What each symbol does to the states:
&: x934->x382, x114->x697, x805->x114, x778->x164, x973->x39, x662->x859, x241->x934, x181->x933, x553->x778, x320->x398, x747->x141, x623->x900, x205->x328, x817->x695, x328->x949, x502->x791, x185->x909, x39->x789, x789->x666, x248->x494, x442->x255, x490->x832, x95->x205, x656->x95, x607->x934, x921->x817, x520->x837, x949->x888, x382->x556, x428->x546, x836->x541, x220->x540, x791->x320, x255->x200, x859->x909, x666->x220, x494->x12, x697->x510, x12->x553, x595->x632, x900->x556, x510->x610, x575->x836, x766->x575, x260->x791, x832->x817, x837->x656, x698->x701, x188->x805, x885->x783, x141->x921, x541->x625, x540->x490, x519->x725, x632->x766, x909->x54, x378->x933, x902->x973, x700->x248, x342->x902, x307->x320, x701->x442, x734->x383, x398->x260, x252->x94, x33->x662, x725->x398, x153->x698, x760->x921, x695->x747, x546->x578, x816->x900, x54->x241, x94->x698, x783->x766, x610->x832, x200->x307, x578->x153, x164->x553, x383->x342, x625->x320, x556->x382, x888->x428, x933->x734
~: x934->x252, x114->x783, x805->x885, x778->x973, x973->x666, x662->x610, x241->x181, x181->x698, x553->x837, x320->x933, x747->x546, x623->x805, x205->x520, x817->x832, x328->x428, x502->x734, x185->x188, x39->x220, x789->x973, x248->x553, x442->x307, x490->x141, x95->x949, x656->x328, x607->x859, x921->x816, x520->x95, x949->x546, x382->x541, x428->x12, x836->x153, x220->x832, x791->x378, x255->x241, x859->x510, x666->x490, x494->x778, x697->x921, x12->x164, x595->x252, x900->x575, x510->x836, x575->x625, x766->x662, x260->x575, x832->x747, x837->x902, x698->x255, x188->x900, x885->x607, x141->x760, x541->x934, x540->x817, x519->x241, x632->x382, x909->x595, x378->x519, x902->x789, x700->x12, x342->x656, x307->x701, x701->x200, x734->x520, x398->x836, x252->x701, x33->x510, x725->x791, x153->x181, x760->x114, x695->x697, x546->x248, x816->x766, x54->x510, x94->x442, x783->x33, x610->x181, x200->x725, x578->x494, x164->x39, x383->x428, x625->x502, x556->x836, x888->x398, x933->x342
$: x934->x252, x114->x783, x805->x885, x778->x973, x973->x666, x662->x610, x241->x181, x181->x698, x553->x902, x320->x933, x747->x778, x623->x805, x205->x12, x817->x141, x328->x428, x502->x541, x185->x188, x39->x220, x789->x540, x248->x553, x442->x307, x490->x695, x95->x949, x656->x328, x607->x859, x921->x816, x520->x734, x949->x949, x382->x541, x428->x95, x836->x595, x220->x832, x791->x378, x255->x519, x859->x185, x666->x95, x494->x778, x697->x921, x12->x164, x595->x556, x900->x662, x510->x909, x575->x625, x766->x805, x260->x734, x832->x747, x837->x205, x698->x255, x188->x900, x885->x607, x141->x760, x541->x934, x540->x817, x519->x260, x632->x662, x909->x747, x378->x888, x902->x789, x700->x12, x342->x949, x307->x398, x701->x200, x734->x520, x398->x320, x252->x701, x33->x510, x725->x791, x153->x734, x760->x662, x695->x697, x546->x248, x816->x766, x54->x632, x94->x398, x783->x33, x610->x54, x200->x725, x578->x494, x164->x39, x383->x837, x625->x502, x556->x836, x888->x220, x933->x342

The rows follow the links: the fewer symbols apart two states are, the more alike their rows tend to be.

Name the state of each row.
42,4,69,-18,76,-9,34,-10,-8,-9,26,28,25,56,-26,-68,-6,-20,-14,4,36,-68,48,-19,35,27,-5,-16,-8,-23,23,-20,9,26,-56,5,35,36,-104,-65,23,-8,22,-35,84,87,29,30,2,29,-32,-21,6,57,3,-9,-2,-50,43,26,26,13,3,-32,42,14,-2,-16,3 -> x519
9,11,67,-19,119,-27,22,6,0,-57,-18,42,23,68,34,-52,-2,5,-20,14,2,-72,25,-5,39,-18,-72,13,31,-44,-23,-36,34,-9,-22,-6,17,-24,-57,-29,-44,-46,33,-10,31,63,44,4,17,20,-38,-25,9,2,22,3,11,-63,52,9,59,2,6,-39,7,39,10,-18,31 -> x200
-8,2,49,-9,117,-30,17,14,7,-53,-39,42,17,58,54,-42,-13,-3,-9,24,-17,-70,23,10,13,-12,-78,45,62,-49,-37,-19,30,-20,-12,-11,2,-46,-30,-18,-44,-65,30,8,-1,35,42,10,24,22,-20,-13,0,-37,21,1,8,-47,33,-17,60,-7,11,-47,-1,40,8,-18,41 -> x701
52,-9,10,-16,28,49,25,-15,10,-1,41,21,92,52,-26,49,-4,0,12,-3,9,7,57,23,-2,30,-7,-4,-23,-2,-4,28,30,3,-29,6,-25,22,-63,-15,-5,27,-5,67,45,-25,-67,-24,-28,-27,39,50,42,33,3,-63,-76,-23,-3,-31,-1,70,17,39,-5,-65,-82,15,1 -> x520
-10,-10,-23,-31,-46,30,-27,-10,20,-19,43,3,-32,-47,1,38,-45,50,0,-18,-3,22,-18,-46,-34,0,15,-119,-1,33,7,-46,-6,10,60,29,70,-20,55,38,7,-2,-33,-16,-40,-52,-63,1,61,5,75,-23,-12,19,9,3,4,66,21,-19,-32,-13,-61,36,-34,30,-7,-9,-26 -> x817
30,10,5,-19,14,81,50,17,4,0,-16,34,67,26,-7,62,-1,37,22,-41,-47,38,35,-19,-36,0,-42,-40,-23,-10,-22,49,66,-13,-15,10,-25,-3,-45,43,-59,29,-4,21,23,-30,-66,-27,-67,-52,8,42,26,-34,-14,-9,-80,-7,8,-17,-4,68,-23,8,-49,-14,-53,54,1 -> x428
-76,-32,-39,33,-31,-74,-11,-20,19,36,-57,-11,-29,-46,4,-16,-15,-31,7,18,12,-5,-7,28,-37,64,53,91,54,8,-2,61,-49,-23,-10,-34,22,35,41,-46,29,17,-28,-13,-38,-59,4,24,56,38,49,30,-30,-52,-29,-15,5,57,-35,-21,2,-47,12,-20,41,11,29,23,-11 -> x632
8,-17,37,7,75,-27,9,-9,10,17,-21,54,13,36,29,-82,-12,-13,-3,25,20,-58,48,-7,-20,48,34,48,63,-58,-12,30,-26,23,-63,-13,-27,22,-82,-69,49,-28,2,-27,8,18,35,64,30,31,11,19,13,-24,-18,-46,-35,-13,6,-37,12,-53,2,-56,18,16,19,0,22 -> x241
-27,1,-9,-4,-30,-64,20,-12,-6,21,1,-51,-13,-23,-76,15,8,-36,-28,23,34,-16,7,36,52,37,2,36,-53,57,58,-2,-9,-22,-28,-8,76,48,7,-55,-22,8,-7,4,56,35,-7,-50,26,49,-14,-16,-54,68,8,34,44,-17,12,64,42,22,60,20,90,-21,-24,12,-26 -> x575
29,3,42,-27,37,-9,30,-15,-8,7,41,-1,30,33,-66,-11,5,-18,-22,16,41,-45,40,3,42,27,-10,-21,-51,9,48,-17,12,19,-55,-3,57,45,-87,-71,-2,2,10,-16,85,74,-3,-22,-5,24,-29,-16,-12,91,3,-3,8,-51,36,45,35,45,31,1,59,-18,-28,-14,-18 -> x260
-1,-5,60,-11,119,-26,20,9,4,-52,-45,46,21,59,54,-46,-20,-2,-16,32,-9,-75,27,4,14,1,-63,56,67,-45,-34,-11,26,-17,-23,-7,1,-33,-41,-26,-37,-62,23,2,6,40,41,16,30,30,-14,-6,-2,-35,12,-11,-6,-52,40,-19,63,-16,11,-45,5,33,2,-11,38 -> x94
-30,-18,-16,14,-28,-13,-20,-35,14,40,-8,20,-33,-27,12,-63,-9,-9,11,-21,30,10,15,-21,-50,51,87,-8,57,-31,-12,25,-65,30,-10,-8,-4,42,-23,-43,73,33,-32,-49,-24,-43,-2,76,34,1,48,23,14,-40,-29,-42,-14,59,-29,-34,-58,-64,-50,-13,-2,38,36,12,-11 -> x610
17,-6,52,-3,114,-32,8,9,1,-19,-35,43,11,55,48,-77,-7,-9,-12,31,1,-65,42,-14,-4,31,-13,46,76,-65,-36,8,-3,14,-46,-2,-24,-22,-85,-42,23,-54,14,-7,-4,24,40,47,25,29,-6,7,22,-21,13,-25,-28,-31,20,-39,28,-30,3,-58,2,29,9,-2,45 -> x698
-14,-37,-65,-29,-42,-29,-28,-22,12,-15,22,-22,-63,-45,-16,41,18,24,-21,-47,14,34,-22,-36,-5,18,-4,-74,-9,19,-24,-63,-18,-8,33,13,81,-7,13,13,-9,-2,-60,16,-55,-69,-66,-10,62,-2,73,6,0,38,63,36,6,79,10,-7,-51,21,-27,47,-16,34,-14,-11,-9 -> x921
15,10,67,-27,77,-11,35,-1,-4,-27,7,15,39,56,-23,-31,-14,0,-18,16,18,-70,39,4,39,8,-44,-13,-16,-6,28,-18,31,-4,-41,4,64,12,-66,-50,-40,-20,28,-16,79,83,15,-16,9,21,-39,-28,-20,40,0,8,8,-62,60,41,66,23,16,-20,50,16,-21,-6,-4 -> x398
59,22,-23,32,-16,27,-12,73,-32,37,-23,-37,-43,-26,22,43,6,11,12,25,-72,33,-48,-40,-3,-35,28,36,-35,10,-2,21,13,25,-4,40,-100,-52,-6,69,43,-46,11,9,-27,19,23,4,-84,-6,-72,-17,4,-6,13,49,-15,-22,-1,-3,-22,13,38,-37,-29,-55,6,4,26 -> x553
18,2,16,-20,12,75,37,-16,19,-22,14,31,103,44,0,50,-7,18,15,-33,-12,16,43,25,-29,-3,-41,-34,-3,-8,-21,39,51,-14,-2,-12,-22,6,-27,22,-47,44,4,45,27,-39,-65,-22,-40,-60,41,51,45,-22,-16,-60,-75,-4,-4,-28,3,64,-24,30,-35,-39,-59,33,-10 -> x656
34,8,54,-28,35,-10,38,-16,-9,-1,42,0,26,35,-63,-21,-4,-15,-17,4,30,-50,36,-3,39,23,-8,-38,-53,9,51,-24,17,14,-41,4,57,43,-75,-46,-6,8,17,-25,97,87,6,-20,-10,21,-38,-30,-12,79,-3,10,18,-52,41,57,32,30,15,-8,51,-4,-20,-13,-21 -> x791
40,22,58,-30,32,14,38,-12,-9,3,47,13,38,38,-59,-30,-1,1,-12,-6,37,-45,49,-15,37,18,-2,-59,-57,9,48,-20,21,29,-40,1,54,44,-94,-45,3,19,17,-26,99,85,-4,-9,-19,7,-25,-23,3,78,-12,-9,3,-51,36,48,32,35,3,-3,39,-3,-25,-11,-21 -> x378

Each walk starts at a row. The symbols on each line, taken left to right, move it on to the next state.
Answer with the state's row; about right is enough.
38,16,61,-27,56,-13,40,-8,-7,-21,38,11,43,48,-49,-19,-3,-16,-24,16,24,-62,49,7,49,15,-29,-18,-40,5,41,-25,29,8,-43,2,57,34,-81,-53,-17,-8,22,-8,92,84,-3,-27,-4,24,-29,-25,-13,76,9,2,3,-56,49,46,53,39,23,-13,51,-14,-33,-18,-7
$ $ ~ $ -> 12,9,9,-23,13,75,47,-5,18,-14,0,38,88,34,1,49,-10,26,19,-44,-29,26,37,1,-34,3,-49,-36,-7,-12,-28,38,60,-19,1,-8,-17,11,-32,27,-68,46,-8,36,20,-37,-67,-20,-45,-46,34,47,41,-33,-10,-39,-73,1,1,-26,-6,68,-29,26,-39,-15,-56,44,-4
$ $ ~ -> 11,4,22,-26,22,77,49,-4,12,-10,3,44,83,34,-3,41,-12,36,23,-48,-31,24,35,-9,-37,-2,-36,-64,-16,-12,-19,44,63,-12,-2,-7,-1,11,-32,34,-63,57,-3,25,40,-24,-68,-13,-45,-48,32,36,35,-37,-23,-29,-78,5,9,-19,-6,65,-40,17,-32,-5,-54,41,-19
50,-13,17,-20,29,25,30,-23,3,18,51,10,78,37,-47,27,2,-12,-9,8,27,-12,57,25,11,50,5,0,-33,7,21,20,19,7,-55,9,-1,38,-95,-47,12,16,-11,45,63,8,-50,-20,-13,-5,27,47,27,71,2,-58,-51,-30,5,-13,13,67,42,20,25,-62,-80,8,-7
~ ~ & $ -> 49,14,-29,19,-6,20,-7,76,-42,44,-41,-23,-47,-29,18,47,26,25,10,16,-81,44,-43,-49,-12,-30,13,37,-38,-3,-6,31,21,16,-29,41,-90,-44,-12,63,21,-47,7,2,-25,22,24,-12,-89,-10,-77,-16,0,-7,20,61,-22,-13,-2,9,-13,26,33,-47,-37,-32,5,24,28
$ & ~ $ -> 50,2,-1,-10,19,73,31,7,1,-1,9,25,77,35,-6,68,4,20,18,-24,-28,39,30,13,-25,-2,-34,-10,-16,-10,-26,44,48,-9,-15,9,-56,-1,-42,31,-34,30,-6,60,15,-36,-65,-25,-67,-52,23,55,47,-17,-1,-38,-85,-16,-6,-32,-7,69,-2,24,-41,-53,-62,38,10
31,25,55,-43,16,83,52,-5,5,-16,35,38,81,36,-29,15,-34,39,10,-31,-8,-8,49,-14,2,-1,-33,-101,-40,12,21,9,64,13,1,15,44,31,-42,12,-52,42,24,-19,76,42,-39,-18,-39,-31,-5,-10,7,16,-29,-29,-29,-44,38,25,21,43,-34,12,-10,1,-39,18,-24
& $ ~ ~ -> 35,8,-21,-7,-3,35,29,74,-34,48,-67,3,-47,-39,0,51,22,42,8,-31,-92,46,-17,-78,-43,-3,1,-17,-25,-6,-19,47,37,18,-23,24,-37,-27,-35,59,-18,-5,-17,-28,-14,-2,-12,8,-77,2,-48,0,1,-39,14,65,-51,17,24,17,-27,29,-12,-54,-37,5,6,62,12
~ $ ~ ~ -> 51,20,8,15,-38,71,-37,16,-9,-5,66,-9,62,9,36,36,-33,-8,28,51,5,18,-26,30,-6,-56,25,8,-13,19,24,-10,11,21,41,24,-101,-42,50,43,62,-21,42,52,-13,12,17,-13,-46,-32,-10,-11,21,16,-24,-50,7,-48,-33,-37,3,-6,24,33,-37,-92,-22,-45,7
22,23,17,-10,-62,80,-36,8,7,-17,68,7,24,-25,29,18,-85,27,18,34,-2,13,-37,-1,-35,-54,38,-88,-10,35,44,-23,17,33,77,25,-19,-21,93,54,46,1,29,-16,-10,10,-1,-1,4,-9,14,-41,-24,8,-50,-27,37,-6,-5,-20,0,-39,-31,36,-44,-23,-1,-40,-34
$ $ $ & ~ -> 34,32,10,16,-52,57,-46,28,-15,0,47,-21,11,-22,37,17,-46,6,20,64,-13,14,-45,10,-6,-65,38,-10,-18,23,42,-15,6,29,58,32,-76,-42,82,58,60,-36,42,9,-20,33,37,-4,-30,-3,-34,-47,-14,12,-35,-17,44,-37,-28,-22,8,-43,10,14,-38,-58,14,-43,-3
$ $ ~ $ -> 49,22,-20,32,-31,23,-30,62,-33,35,-12,-35,-49,-32,27,28,-8,14,7,48,-67,31,-64,-39,-14,-44,45,22,-29,12,14,7,3,26,8,45,-93,-51,29,69,59,-50,19,-4,-35,24,36,0,-61,3,-63,-43,-11,-1,-1,37,10,-21,-5,2,-17,-21,24,-37,-39,-46,25,-10,19
57,4,-1,0,11,75,16,-2,-1,-1,38,18,89,36,0,61,-5,12,20,4,-11,30,28,19,-16,-4,-17,-1,-29,-5,-21,37,39,4,-3,18,-75,-8,-31,30,-6,13,8,82,20,-35,-52,-24,-59,-45,21,50,50,5,-8,-55,-65,-30,-23,-39,-2,60,24,37,-43,-73,-66,11,6
~ $ ~ ~ & $ -> -6,1,-5,-32,-60,55,-20,3,23,-4,30,11,-22,-48,16,20,-64,57,6,-8,-15,27,-17,-49,-54,-8,47,-129,15,30,27,-25,3,35,61,16,38,-9,61,36,19,9,-14,-42,-29,-30,-40,15,47,0,59,-25,-19,-2,-27,-11,12,56,13,-16,-25,-44,-65,24,-36,32,12,-13,-31
$ ~ ~ ~ & $ -> 39,31,7,25,-51,54,-48,32,-7,-6,53,-17,23,-11,38,25,-43,0,25,64,-4,13,-47,15,-1,-52,41,-2,-16,24,25,-11,2,29,54,38,-89,-39,75,57,67,-36,40,25,-22,22,41,-6,-36,-16,-25,-41,-8,14,-28,-24,41,-42,-29,-26,-4,-35,19,25,-43,-73,8,-44,2
-39,2,33,5,86,-44,15,20,17,-33,-64,28,19,35,60,-22,-33,-20,-7,45,-20,-64,5,28,-10,4,-52,97,84,-32,-31,25,23,-28,-4,-25,0,-43,23,-19,-40,-61,19,5,-17,5,37,8,42,44,-2,3,-22,-66,-1,-8,-2,-36,22,-35,68,-27,30,-49,19,26,4,4,35
~ ~ & ~ & -> 1,9,58,-17,115,-22,15,11,3,-60,-33,39,19,61,48,-56,-5,-3,-13,21,-11,-66,25,6,27,-22,-73,34,57,-44,-36,-29,32,-15,-15,-13,9,-42,-38,-12,-44,-64,32,0,4,42,40,8,13,23,-21,-15,6,-24,26,0,1,-54,44,-13,63,-8,2,-41,-9,43,11,-12,37
& & $ -> 32,16,65,-25,75,-11,40,-1,-12,-26,23,20,22,53,-29,-47,6,1,-20,14,25,-60,38,-11,47,-2,-38,-26,-19,-17,22,-42,28,8,-35,-1,53,17,-81,-41,-14,-15,30,-29,80,93,28,-4,-5,25,-49,-37,-9,58,14,2,15,-59,55,47,49,24,10,-19,42,22,-5,-17,6
-45,-25,-30,30,-40,-35,-29,-41,11,39,-15,6,-37,-35,1,-60,18,-13,11,-29,41,14,8,-6,-41,48,76,8,43,-27,-17,25,-68,11,-16,-23,-9,48,-7,-46,64,44,-36,-39,-41,-57,2,58,37,0,43,35,14,-39,-17,-24,-1,65,-47,-28,-65,-48,-33,1,4,42,48,8,-10
$ $ ~ & & -> 34,-15,12,15,71,-32,11,23,-11,45,-44,29,-12,19,13,-35,-8,-13,-1,42,-15,-41,35,-37,-28,69,43,74,35,-42,-10,55,-11,21,-78,3,-42,3,-112,-48,50,-45,-19,-5,11,16,17,45,-3,39,-4,24,-2,-5,7,-10,-52,-12,17,-37,9,-6,26,-76,25,-15,-4,21,32
& ~ ~ ~ ~ ~ -> 16,-6,63,-4,122,-23,9,2,3,-35,-20,49,12,67,39,-75,-5,-10,-13,17,6,-72,40,-12,9,9,-25,36,57,-61,-30,-16,9,9,-42,-7,-2,-20,-82,-43,1,-48,18,-17,16,46,54,43,18,28,-22,-10,17,-16,13,-22,-17,-47,35,-22,27,-16,-3,-57,8,37,14,-19,32
59,26,-17,29,-27,32,-30,69,-36,32,2,-30,-32,-27,26,34,-7,9,7,46,-57,31,-56,-29,3,-42,34,31,-29,15,11,10,4,33,17,49,-107,-53,36,70,52,-54,31,6,-26,28,42,0,-65,-5,-70,-34,-12,-1,-5,38,13,-34,-8,0,-11,-16,38,-27,-37,-53,17,-9,14
~ $ & ~ ~ $ -> -11,2,-22,-26,-58,33,-12,23,0,23,-11,10,-62,-65,11,29,-37,54,9,-27,-42,44,-32,-78,-66,-4,41,-106,2,21,9,-2,3,29,36,19,39,-19,38,46,11,4,-34,-60,-50,-33,-38,23,8,7,32,-26,-27,-23,-14,35,-2,67,20,-10,-40,-21,-67,-7,-35,48,21,19,-21
$ & $ & -> 36,25,13,17,-52,64,-40,8,-2,-24,75,-16,36,0,36,23,-48,4,17,52,16,10,-40,34,4,-53,34,-20,-4,32,26,-21,8,25,66,25,-71,-39,86,53,68,-25,44,32,-15,11,11,0,-18,-16,-6,-29,2,21,-35,-51,32,-39,-28,-32,-4,-39,7,33,-39,-77,-5,-54,-7
-11,-32,-62,16,-31,-54,-45,-51,2,-29,42,-39,-71,-12,-14,-4,76,-20,-17,-47,50,30,-18,18,40,-4,-12,0,-5,1,-42,-75,-59,-13,23,-3,13,-4,12,-6,16,9,-31,52,-52,-60,-15,-1,37,-26,38,28,46,44,66,10,30,56,-40,-12,-67,15,11,58,-12,8,2,-43,15
~ ~ & ~ ~ -> 21,-21,32,6,84,-18,-1,-14,2,13,-6,51,8,36,32,-71,-9,-11,-4,29,19,-57,47,-20,-32,53,40,38,57,-68,-23,25,-25,31,-61,-8,-38,15,-106,-65,62,-27,-11,-19,4,2,26,71,15,24,7,28,32,-15,-10,-51,-40,-9,1,-40,1,-25,5,-54,13,15,14,-5,27
& & $ & & & -> 25,5,16,-23,11,85,39,-12,19,-18,20,34,103,37,1,56,-22,23,24,-35,-21,26,39,16,-26,-5,-36,-44,-9,-5,-19,39,55,-17,10,-4,-25,9,-22,31,-50,42,5,48,25,-36,-67,-22,-40,-59,39,40,33,-19,-23,-54,-73,-6,-1,-29,0,60,-30,34,-46,-34,-62,27,-12
